Each row has a name. After each piece below comes the name of the row it's from, unless a question asks for something else. Each question is about the rows just above it. Places in a row count from 1.

Columns, left to right: V B N X
K_203: [104,143,26,143]
K_111: [104,143,103,11]
K_86: [113,126,11,131]
K_471: [115,11,12,118]
K_47: [115,118,10,127]
[127] is at row and place : K_47, 4
Which row holds these entries in another order? [118,115,127,10] : K_47
Put [118,12,11,115] back in order: which row is it? : K_471
Where in the named rows is [10]? : K_47, 3
K_471 without one entry, shuffled: [118,115,12]. Gone: : [11]

Columns, left to right: Q T H R G Y Z W F S
K_636: [116,141,120,147,84,80,125,107,171,145]
K_111: [58,68,80,43,139,101,123,36,94,115]
K_86: [100,171,147,84,128,177,104,98,126,108]
K_203: [141,100,93,95,74,39,51,162,85,28]
K_47: [104,89,75,178,129,21,138,87,132,125]
K_161: [46,125,166,116,81,58,137,107,132,137]
K_471: [143,68,80,43,139,101,123,36,94,115]
[115,108,28,125,137,115] is in which column, read top down? : S
[108,126,98,104,177,128,84,147,171,100] is which row reordered? : K_86

Columns, left to right: P D E M L J K U
K_907: [111,66,105,123,72,116,87,113]
K_471: [82,109,64,121,83,84,135,83]
K_714: [107,75,88,108,104,71,141,94]
K_161: [82,109,64,121,95,95,87,101]
K_292: [82,109,64,121,60,84,112,85]
[88,64] is in which column, read top down? : E
Shuffled K_471 with one entry gone: [83,109,121,135,84,64,83], missing : [82]
Row and place of [85] in the named rows: : K_292, 8
Shuffled K_471 with one entry gone: [109,83,135,82,121,64,83], missing : [84]
Shuffled K_471 with one entry gone: [83,64,121,83,82,109,135], missing : [84]

Columns, left to right: kog Mupim loz lat fep Ganov tota
K_714: [139,84,120,42,140,122,131]
K_514: [20,68,43,140,18,92,28]
K_203: [42,122,140,139,120,132,84]
Which column holds [68,122] top down? : Mupim
Changed K_714: [139,84,120,42,140,123,131]. Place and old value: : 6, [122]
Where does [20,68,43,140,18,92,29] differ from K_514, and what was there? : 7, [28]
[42,84,120,122,131,139,140] is which row reordered? : K_714

Columns, left to right: Teg duras Mekur sep Mamiz
K_203: [136,84,102,115,64]
K_86: [98,125,66,63,81]
K_907: [92,93,36,78,101]
K_47: [85,80,82,78,101]
K_784: [124,98,66,63,81]
Which column holds this, read top down? [101,81] : Mamiz
Put [63,66,81,98,125] back in order: which row is it? : K_86

Columns, left to right: degu pev retid Pava sog tozig
K_714: [100,68,101,100,72,120]
K_86: [99,68,101,101,76,119]
K_907: [91,100,90,114,178,76]
K_514: [80,73,96,95,92,98]
[68,100] is in which column, read top down? : pev
Shuffled K_514 with one entry gone: [96,95,80,92,73], missing : [98]

Columns, left to right: mifo gudu tasav lon Nes Rinot
K_471: [104,97,133,134,104,119]
K_86: [121,85,149,156,121,100]
K_47: [120,95,152,162,137,104]
K_111: [117,94,68,66,95,95]
K_784: [73,104,54,45,61,109]
K_161: [97,95,110,106,86,113]
K_714: [83,91,80,80,96,104]
K_636: [120,99,159,171,141,111]
K_514: [115,89,133,137,116,95]
K_907: [83,100,84,86,101,109]
K_203: [84,94,85,85,96,107]
Shuffled K_514 with one entry gone: [89,137,133,95,116], missing : [115]
Changed K_784: [74,104,54,45,61,109]. Place and old value: : 1, [73]
Row and place of [117] in the named rows: : K_111, 1
[73,104,54,45,61,109] : K_784
[96,107,84,94,85,85] is which row reordered? : K_203
Where in the named rows is [116]? : K_514, 5

Columns, left to right: tad tefi pego dilik vedur zaruz tunof
K_514: [40,113,126,79,37,88,71]
K_636: [75,65,22,118,75,114,134]
K_161: [133,174,114,89,99,23,113]
K_907: [114,174,98,89,113,23,133]
K_292: [131,107,93,71,136,140,46]
Where in the named rows is [131]? : K_292, 1
Which row holds these entries in another order? [23,89,98,113,114,133,174] : K_907
Where in the named rows is [99]? : K_161, 5
Which column holds this, read top down? [114,23] : zaruz
Row and place of [79] in the named rows: : K_514, 4
[114,131] is in which column, read top down? : tad

Columns, left to right: damu Lofer nedi deze gom bati
K_203: [137,131,138,146,112,46]
K_784: [131,138,146,112,118,47]
K_86: [149,55,78,73,52,144]
Put [118,47,131,138,146,112] back in order: which row is it? : K_784
Shuffled K_203 with one entry gone: [46,146,137,131,112], missing : [138]
Which column holds [138,146] top down? : nedi
One entry of K_203 was changed: [137,131,138,146,112,45]. Where, and from what? : 6, [46]

Columns, left to right: fim foned pama Sef Fuzib
K_47: [50,150,75,115,65]
K_784: [65,115,75,50,149]
K_471: [86,93,77,106,89]
K_514: [82,76,153,135,118]
K_292: [76,101,104,102,102]
K_907: [112,98,99,106,107]
K_161: [135,144,11,153,77]
K_86: [115,137,115,69,135]
K_714: [98,99,101,100,97]
K_111: [100,97,77,90,96]
K_636: [100,106,105,102,100]
K_203: [104,111,128,117,130]
[50,65,75,115,149] is which row reordered? : K_784
[106,153,69,100,90,102] is in which column, read top down? : Sef
Where does [64,115,75,50,149] differ from K_784, and what was there? : 1, [65]

Columns, left to right: minaf nalal mil Divot suv
K_292: [87,99,112,112,111]
K_86: [66,99,112,112,111]
K_161: [92,137,159,93,82]
K_203: [115,114,150,110,74]
K_907: [77,27,106,114,89]
K_784: [114,73,110,150,115]
K_636: [89,188,96,115,104]
Put [74,110,150,114,115] back in order: which row is it? : K_203
Where in the named rows is [104]? : K_636, 5

Columns, left to right: tun goz tekip gemug Gul
K_636: [122,176,95,50,175]
K_907: [96,97,138,10,63]
K_714: [122,94,175,50,176]
Which row holds these entries in another order? [176,50,175,94,122] : K_714
[96] is at row and place : K_907, 1
Which column holds [175,63] top down? : Gul

Columns, left to right: Gafis gid tela Ruter
K_161: [89,171,66,183]
K_784: [111,143,95,175]
K_86: [132,172,36,146]
[146] is at row and place : K_86, 4
Which column holds [66,95] top down? : tela

Columns, left to right: bor Gaka porir bazat guruf dut Pere dob
K_471: [20,91,114,52,105,102,84,86]
K_907: [98,52,110,94,102,76,93,125]
K_514: [114,100,98,93,105,110,77,108]
K_784: [103,92,96,58,94,95,114,101]
K_161: [102,97,95,96,98,95,108,99]
K_111: [87,71,87,108,88,59,133,92]
K_86: [100,82,88,109,101,92,14,100]
K_636: [93,117,80,90,92,99,89,77]
K_292: [104,97,104,90,111,113,78,110]
Which column holds [114,110,98,96] top down? : porir
Which column holds this, read top down? [108,101,99,92] : dob
Which entry of K_907 is missing from [102,52,76,93,110,98,125]? : [94]
[87,71,87,108,88,59,133,92] : K_111
One entry of K_514 was changed: [115,100,98,93,105,110,77,108]. Where, and from what? : 1, [114]
Where does [113,100,98,93,105,110,77,108] differ from K_514, and what was there? : 1, [114]

Columns, left to right: gekug tolu Zofo seda pugo buz Gofe kop viz roput
K_636: [106,134,92,101,120,128,166,50,156,120]
K_111: [101,121,106,166,128,155,134,50,120,120]
K_514: [72,81,75,87,97,81,59,102,65,98]
Which column holds this, read top down? [50,102] : kop
[120,120,50,134,155,128,166,106,121,101] is which row reordered? : K_111
Which entry of K_514 is missing from [87,98,65,59,81,75,72,81,102]? : [97]

Columns, left to right: mezed lagus luduk rifez Milav
K_514: [94,161,60,61,74]
K_292: [100,100,72,121,34]
K_714: [111,83,87,100,115]
K_203: [146,103,137,137,110]
K_161: [60,93,161,61,74]
K_784: [72,101,121,99,100]
[83,87,100,111,115] is which row reordered? : K_714
Which column holds this, read top down? [161,100,83] : lagus
Put [60,61,74,93,161] back in order: which row is it? : K_161
Put [100,72,101,121,99] back in order: which row is it? : K_784
Which entry of K_784 is missing from [72,121,99,101]? : [100]
One entry of K_714 was changed: [111,82,87,100,115]. Where, and from what? : 2, [83]

Columns, left to right: ratol simuf numep Fila
K_714: [87,57,130,187]
K_203: [103,91,112,112]
K_161: [41,101,98,90]
K_111: [109,126,130,122]
K_471: [122,131,86,43]
K_292: [104,111,89,44]
One entry of K_471 was changed: [122,131,86,44]. Where, and from what? : 4, [43]
Which column holds this, read top down? [41,109,122] : ratol
[86] is at row and place : K_471, 3

Columns, left to right: kib Kod poga linik besa Fevok
K_203: [92,109,165,132,154,127]
K_111: [90,100,149,120,147,131]
K_47: [85,121,111,117,87,94]
K_161: [132,102,45,88,112,116]
Changed K_203: [92,109,165,132,153,127]. Place and old value: : 5, [154]
Which entry of K_161 is missing from [116,112,102,132,45]? : [88]

Columns, left to right: viriz sab zodo gorik mise rabe minif sifaz
K_907: [172,160,59,16,73,108,182,73]
K_471: [66,54,179,155,175,167,47,175]
K_636: [92,89,141,106,136,155,96,136]
K_161: [80,109,143,172,125,78,74,125]
K_203: [170,110,127,76,186,152,131,186]
K_111: [168,110,71,143,135,94,133,135]
K_47: [168,110,71,59,135,94,133,135]
Where does [168,110,71,143,135,95,133,135] differ from K_111, and what was there? : 6, [94]
[59,179,141] is in which column, read top down? : zodo
Which column holds [78,152] top down? : rabe

Columns, left to right: Tulu zerut Rizi kisum fus gen vil
K_907: [117,87,123,19,155,84,106]
K_203: [103,19,86,87,117,96,155]
K_292: [117,87,123,19,155,104,96]
Put [96,104,155,19,123,87,117] back in order: which row is it? : K_292
Where in the named rows is [103]? : K_203, 1
Changed K_203: [104,19,86,87,117,96,155]. Place and old value: : 1, [103]

Columns, left to right: dag Sos tugi vibun lus Lub sot Lize palib San
K_47: [53,108,149,69,115,61,118,73,54,128]
K_907: [69,73,118,108,73,128,55,53,115,61]
K_86: [69,73,118,108,149,128,55,53,115,61]
Which row holds these entries in another order? [69,115,73,55,53,149,108,128,118,61] : K_86
Changed K_907: [70,73,118,108,73,128,55,53,115,61]. Place and old value: : 1, [69]
Put [149,128,108,53,118,73,61,69,55,115] back in order: which row is it? : K_86

